cols: U F W Y
zamez: [ 3.28 -2.92 -0.51  1.66]
Pari: [ 1.66 -4.69  3.28 -2.92]
nem: [-0.51  1.66 -4.69  6.63]
zifon: [-5.91  3.28  0.83 -2.92]
mer: [-0.03 -2.92  1.66 -4.69]
neved: [ 1.66 -4.69  6.63 -9.11]
down: [ 1.66 -0.51 -5.91]  U
q: [ 3.28 -2.92 -0.51  1.66]  zamez

cols: P V L N B
Penur: [ 6.12  2.89 -1.97 -3.00 -2.34]
pemo: [-3.58  7.48  3.09 -0.20 -0.28]
Tevu: [ 5.04  5.13 -0.26  6.62 -0.56]
Tal: [-2.35  4.92  2.99 -2.14  1.37]
Kebi: [-2.25  5.16 -0.02  0.31 -0.55]
zagez: [-3.09  5.28 -0.20  3.09 -0.69]
then: [-0.20  3.09]  [-0.69]
down: [-0.56  1.37]  B

cols: H S C Z
zazos: [ 0.00  5.94 -0.80  0.00]
Lukem: [ 2.48 -2.68  0.66 -1.20]
bopaz: [ 7.70 -9.28  1.34 -5.27]
kub: [ 2.48 -2.68  0.15 -2.11]
mupi: [-9.30  1.34 -3.80  1.07]
then: [-9.28  1.34]  [-5.27]
then: [-9.30  1.34]  [-3.80]
down: [ 0.00 -1.20]  Z

cols: A Q M J K
giz: [ 3.06 -0.37  2.69  1.06  2.14]
kot: [-0.03  0.94  0.95 -0.93  5.17]
riluv: [-0.40  2.69  1.06 -3.65  1.35]
kug: [ 0.14 -2.44  3.53  0.55  6.51]
bar: [-3.89 -1.93 -5.26 -3.31  0.67]
Fali: [-3.12 -0.37  2.69  1.06  2.14]
sezub: [ 3.69  0.89  5.16 -2.45 -3.36]
Nad: [-0.02  7.61  6.30  0.23 -2.76]
bizun: [-6.28  7.15  0.68 -0.66 -0.44]
bov: [-0.03  0.94  2.69  1.06  2.14]
bon: [0.70 4.05 2.98 3.11 8.63]
q: [ 3.06 -0.37  2.69  1.06  2.14]  giz
down: [6.30 0.68]  M
down: [ 3.06 -0.03 -0.40  0.14 -3.89]  A

cols: siv Bofud nugo lopu Fod Kaso Zego sev Vepa
gofoz: [-2.85  0.95  1.77 -1.47 -1.41  5.72  1.11 -1.66 -0.44]
Rig: [-2.62  0.46  1.35 -1.10 -1.03  5.21  0.57 -1.80 -0.55]
fotiv: [-1.63  1.77 -0.13 -1.48 -1.68  2.87  3.27 -0.10  1.31]
Ked: [-1.56 -0.19  1.48  0.19 -0.34  4.30 -0.41 -2.11 -0.74]
begif: [-3.94  4.90  1.58 -2.17 -6.59  1.01  3.41  3.57  0.91]
zab: [ 2.85 -4.81 -1.23  0.61  7.02  2.71 -2.39 -4.60  1.00]
mib: [-2.19  4.10  1.03  0.00 -6.17 -3.93  1.78  4.33 -1.60]
Gim: [ 2.99 -4.91 -1.32  0.83 -3.06 -3.33 -2.53 -4.65  0.92]
tili: [-3.72  3.05  2.91 -2.26 -3.06 -3.33 -1.93  2.85 -2.96]
down: [0.95 0.46 1.77]  Bofud
then: [ 0.95  1.77 -1.47 -1.41  5.72  1.11]  [-1.66]
q: [-3.72  3.05  2.91 -2.26 -3.06 -3.33 -1.93  2.85 -2.96]  tili
then: [ 0.57 -1.80]  [-0.55]

cols: D X R G T E
kevi: [ 4.57  3.28  0.17 -3.92  4.40 -1.61]
gefa: [-5.18 -5.93 -5.28  6.63 -6.84  4.54]
Sotuv: [-3.60 -3.01 -5.28  6.63 -6.84  7.87]
down: [ 4.40 -6.84]  T
q: [-5.18 -5.93 -5.28  6.63 -6.84  4.54]  gefa
down: [4.54 7.87]  E
down: [-5.18 -3.60]  D

cols: gopo tegam Gafef dolo zube
nide: [-1.44  0.82  2.17  2.80  6.73]
Guz: [-0.80 -1.32 -2.53  2.30  4.71]
lin: [ 2.34 -4.50  2.80  2.17 -0.47]
Ruvi: [-1.44  0.82  2.17  2.80 -0.27]
kepo: [ 2.34 -4.50  3.08  0.99 -2.28]
then: [-1.32 -2.53  2.30]  [4.71]
q: [ 2.34 -4.50  2.80  2.17 -0.47]  lin
down: [-4.50  0.82]  tegam
q: [-1.44  0.82  2.17  2.80 -0.27]  Ruvi
down: [2.80 2.30 2.17 2.80]  dolo

cols: Sulu zigot Gid regar sas Baf sarom Rif dodef
Zep: [ 1.56  0.41  0.33 -0.52  1.11  2.01 -1.07  0.07  1.29]
lus: [ 1.56 -1.42 -0.26 -1.15  1.04  2.01  1.48  0.07  1.29]
nit: [-0.54  1.04 -1.15 -0.26 -1.42  1.31 -0.42 -0.07 -0.81]
gedo: [ 0.11 -1.16 -3.75  2.61 -2.20 -1.30  1.48 -2.61  2.53]
then: [ 1.04 -1.15 -0.26 -1.42]  [1.31]
then: [ 0.41  0.33 -0.52  1.11  2.01]  [-1.07]
then: [ 0.33 -0.52  1.11  2.01]  [-1.07]
down: [ 1.29 -0.81  2.53]  dodef
down: [-1.15 -3.75]  Gid

cols: nuri kobeb timu legop
ruv: [-1.02 -2.59 -1.02 -2.95]
vukiv: [ 1.65 -0.69 -2.87 -3.71]
vev: [-0.48 -1.05 -2.59 -1.13]
purip: [-3.67  1.32  5.20  7.12]
zomir: [-1.75 -1.66 -3.83 -0.63]
legen: [0.73 1.69 4.52 2.20]
down: [-1.02  1.65]  nuri
then: [-1.05 -2.59]  [-1.13]
then: [-2.59 -1.02]  [-2.95]

cols: Gibi Lalu mapa Mura
zetig: [5.86 0.20 1.79 0.15]
puv: [ 4.29 -4.44 -1.03 -2.70]
Tenak: [6.01 3.74 3.18 1.84]
Sudo: [-4.17 -5.10  2.69  0.01]
luvu: [-7.75 -4.44 -1.03 -2.70]
foza: [-6.25 -4.15 -5.10 -1.81]
mutul: [-4.75  3.26 -3.49  1.88]
Lugu: [-0.05 -3.34 -2.07 -0.24]
porif: [-0.62  1.56  1.51  0.94]
sur: [ 0.07 -0.03 -3.34 -0.24]
down: [ 0.01 -2.70 -1.81  1.88 -0.24  0.94 -0.24]  Mura
then: [-4.15 -5.10]  [-1.81]
then: [0.20 1.79]  [0.15]
down: [ 0.01 -2.70 -1.81]  Mura
then: [-0.03 -3.34]  [-0.24]
then: [-0.05 -3.34]  [-2.07]

